Below are the code and all the weights of a small trained network. Each question names an input and a target symbol and asks about switching units off, where a switched-off unit gives its printed mean instead of its output.

import numpy as np


def w(rows, s, z=0):
    codes = np.array(rows[::2]) - 128.0
    scale = np.full(codes.shape[1], s)
    scale[-1] = z or s
    return codes * scale


def norm(h):
    return h / np.sqrt((h * h).mean(-1, keepdims=True) + 1e-5)


def f(y):
    return np.maximum(y, 0)


def softmax(a):
    e = np.exp(a - a.max(-1, keepdims=True))
    return e / e.sum(-1, keepdims=True)


def log_softmax(a):
    a = a - a.max(-1, keepdims=True)
    return a - np.log(np.exp(a).sum(-1, keepdims=True))


def net(x, mask):
    ids = ['ΠΩβεηθτ'.index(c) for c in x.split()]
    T = len(ids)
    res = E[ids] + P[:T]
    r = norm(res)
    for j in range(3):
        rows = slice(4 * j, 4 * j + 4)
        q, k, v = (r @ M[0][rows].T for M in (Q, K, V))
        z = softmax(np.where(np.tri(T) > 0, q @ k.T / 4**0.5, -1e9)) @ v
        o = O[0][rows]
        res = res + np.where(mask[j], z, o[:, -1]) @ o[:, :-1]
    y = f(norm(res) @ A[0][:, :-1].T + A[0][:, -1])
    res = res + np.where(mask[3:27], y, B[0][:, -1]) @ B[0][:, :-1]
    return log_softmax(norm(res)[-1] @ U[:, :-1].T + U[:, -1])


Q, K, V, O, A, B = {}, {}, {}, {}, {}, {}
E = w([
[70,81,148],'Π',
[203,8,61],'Ω',
[96,252,163],'β',
[239,118,96],'ε',
[77,110,151],'η',
[135,72,155],'θ',
[116,143,66],'τ',
],0.012)
P = w([
[112,76,153],'0',
[104,101,148],'1',
[122,218,192],'2',
[19,28,92],'3',
[102,107,145],'4',
[128,236,190],'5',
[1,7,90],'6',
[107,106,141],'7',
],0.0072)
Q[0] = w([
[139,100,112],'head 0',
[117,226,251],'head 0',
[162,68,53],'head 0',
[79,145,136],'head 0',
[88,254,6],'head 1',
[181,130,115],'head 1',
[146,101,205],'head 1',
[59,132,213],'head 1',
[159,48,109],'head 2',
[65,191,193],'head 2',
[181,110,68],'head 2',
[99,56,110],'head 2',
],0.0084)
K[0] = w([
[152,132,54],'head 0',
[121,79,219],'head 0',
[105,196,88],'head 0',
[130,121,139],'head 0',
[104,220,175],'head 1',
[104,159,156],'head 1',
[170,92,145],'head 1',
[152,89,139],'head 1',
[5,87,165],'head 2',
[196,102,123],'head 2',
[100,153,138],'head 2',
[51,152,96],'head 2',
],0.011)
V[0] = w([
[130,91,210],'head 0',
[112,166,84],'head 0',
[102,168,203],'head 0',
[47,172,110],'head 0',
[89,154,147],'head 1',
[89,147,122],'head 1',
[100,198,156],'head 1',
[49,171,86],'head 1',
[87,151,139],'head 2',
[50,156,100],'head 2',
[2,161,123],'head 2',
[80,118,111],'head 2',
],0.0055)
O[0] = w([
[166,112,172,70],'head 0',
[107,168,15,176],'head 0',
[104,172,174,102],'head 0',
[145,225,109,239],'head 0',
[14,117,107,174],'head 1',
[1,134,123,179],'head 1',
[100,93,211,177],'head 1',
[16,136,208,241],'head 1',
[168,92,159,159],'head 2',
[159,82,32,220],'head 2',
[187,48,168,253],'head 2',
[162,39,89,189],'head 2',
],0.0042,0.0021)
A[0] = w([
[184,86,107,92],'neuron 0',
[123,218,164,95],'neuron 1',
[205,172,161,91],'neuron 2',
[92,114,87,84],'neuron 3',
[136,183,85,2],'neuron 4',
[103,131,190,86],'neuron 5',
[59,79,153,54],'neuron 6',
[109,182,113,191],'neuron 7',
[207,141,49,138],'neuron 8',
[52,62,111,99],'neuron 9',
[9,129,96,226],'neuron 10',
[160,1,150,162],'neuron 11',
[70,76,151,39],'neuron 12',
[220,199,145,47],'neuron 13',
[177,104,116,104],'neuron 14',
[101,67,54,100],'neuron 15',
[214,181,159,49],'neuron 16',
[196,56,121,81],'neuron 17',
[172,148,65,45],'neuron 18',
[192,132,171,83],'neuron 19',
[197,131,26,127],'neuron 20',
[106,87,171,60],'neuron 21',
[105,68,41,104],'neuron 22',
[108,141,182,65],'neuron 23',
],0.0071,0.0066)
B[0] = w([
[152,203,114,139],'neuron 0',
[180,129,26,154],'neuron 1',
[115,226,160,134],'neuron 2',
[116,164,22,141],'neuron 3',
[21,205,10,128],'neuron 4',
[87,160,42,137],'neuron 5',
[166,166,237,138],'neuron 6',
[154,111,43,179],'neuron 7',
[115,143,192,153],'neuron 8',
[138,184,229,169],'neuron 9',
[168,59,165,254],'neuron 10',
[176,209,88,183],'neuron 11',
[154,217,235,134],'neuron 12',
[36,25,13,133],'neuron 13',
[131,160,94,136],'neuron 14',
[64,95,159,171],'neuron 15',
[13,119,70,132],'neuron 16',
[173,84,64,143],'neuron 17',
[134,78,158,129],'neuron 18',
[112,151,160,132],'neuron 19',
[50,109,213,160],'neuron 20',
[144,216,215,131],'neuron 21',
[53,102,138,175],'neuron 22',
[79,127,1,132],'neuron 23',
],0.0074,0.0094)
U = w([
[167,107,233,97],'Π',
[220,123,75,165],'Ω',
[232,159,139,157],'β',
[95,217,68,181],'ε',
[28,19,132,176],'η',
[191,162,254,4],'θ',
[207,79,55,58],'τ',
],0.0087,0.0035)

Each question gives the input, a string of symbols that net reads in full, and the target symbol t.
The units are the heads (4 rows each of Q, K, V and O) and the neurons (one row each of A and B). Each row of codes is followed by its name. A weight is (code - 128) times the scale printed after its matrix; where a second scale follows, it is the last column's (O, A, B and U).
mask holds one flag per unit, heads first, then neurons. A switched-off unit (its flag False) gives its mean, the last column of its rows in O or B, instead of its output. The means were averaged over made-up inputs and are rounded, as every weight is.
A unit's drop is (log p(t) with every unit on - log p(t) with that unit switched off) / (log p(t) with every unit on - log p(t) with every unit switched off).
The circuit of an input: a set's keep is (log p(t) with only the set's units on - log p(t) with every unit switched off) / (log p(t) with every unit on - log p(t) with every unit switched off). Starting from the 12 units with the biggest drops (on a tie, the unit counted first), units are removed one at a time, each time the one whose removal leaves the highest keep (on an exact tie, the one counted first), for as long as the keep stays at least 0.8.
units of the circuit, in order: the units of the circuit, biggest drop first
k most important neurons: the k neurons with the biggest drops, biggest first
heads that matter: for each layer, one digit per head in row order, 1 if its drop is at least 0.15 and else 0, layers parted by /
drop when u is switched off: that unit's drop, to one decimal
input Ω τ β θ η τ, target Ω: units of the circuit, in order => [neuron 22; neuron 1; neuron 7]
input τ τ β ε, target η: units of the circuit, in order => [neuron 20; neuron 22]
input Π τ τ Π θ, target Ω: units of the circuit, in order => [head 1; neuron 11]
input τ η η β ε η, target ε: heads that matter => 001
input τ Ω ε τ τ β θ θ, target Ω: heads that matter => 010
input τ ε β τ τ Π, target ε: heads that matter => 011
input β Π β β τ η, target η: units of the circuit, in order => [neuron 11; neuron 9; neuron 1]
input Π τ Π η ε ε, target ε: heads that matter => 000
input η ε Π, target ε: heads that matter => 110
input β η η η η, target θ: heads that matter => 000
input τ ε θ, target ε: heads that matter => 011
input Π β β τ Π ε, target ε: 3 most important neurons => [neuron 13; neuron 16; neuron 2]
input Π τ τ ε, target η: drop when neuron 3 is switched off => 0.0
input η β β τ τ η, target η: drop when neuron 11 is switched off => 1.1
input Π Ω τ τ Π τ, target Ω: drop when neuron 1 is switched off => 0.2
input β β τ, target τ: drop when head 1 is switched off => 0.1
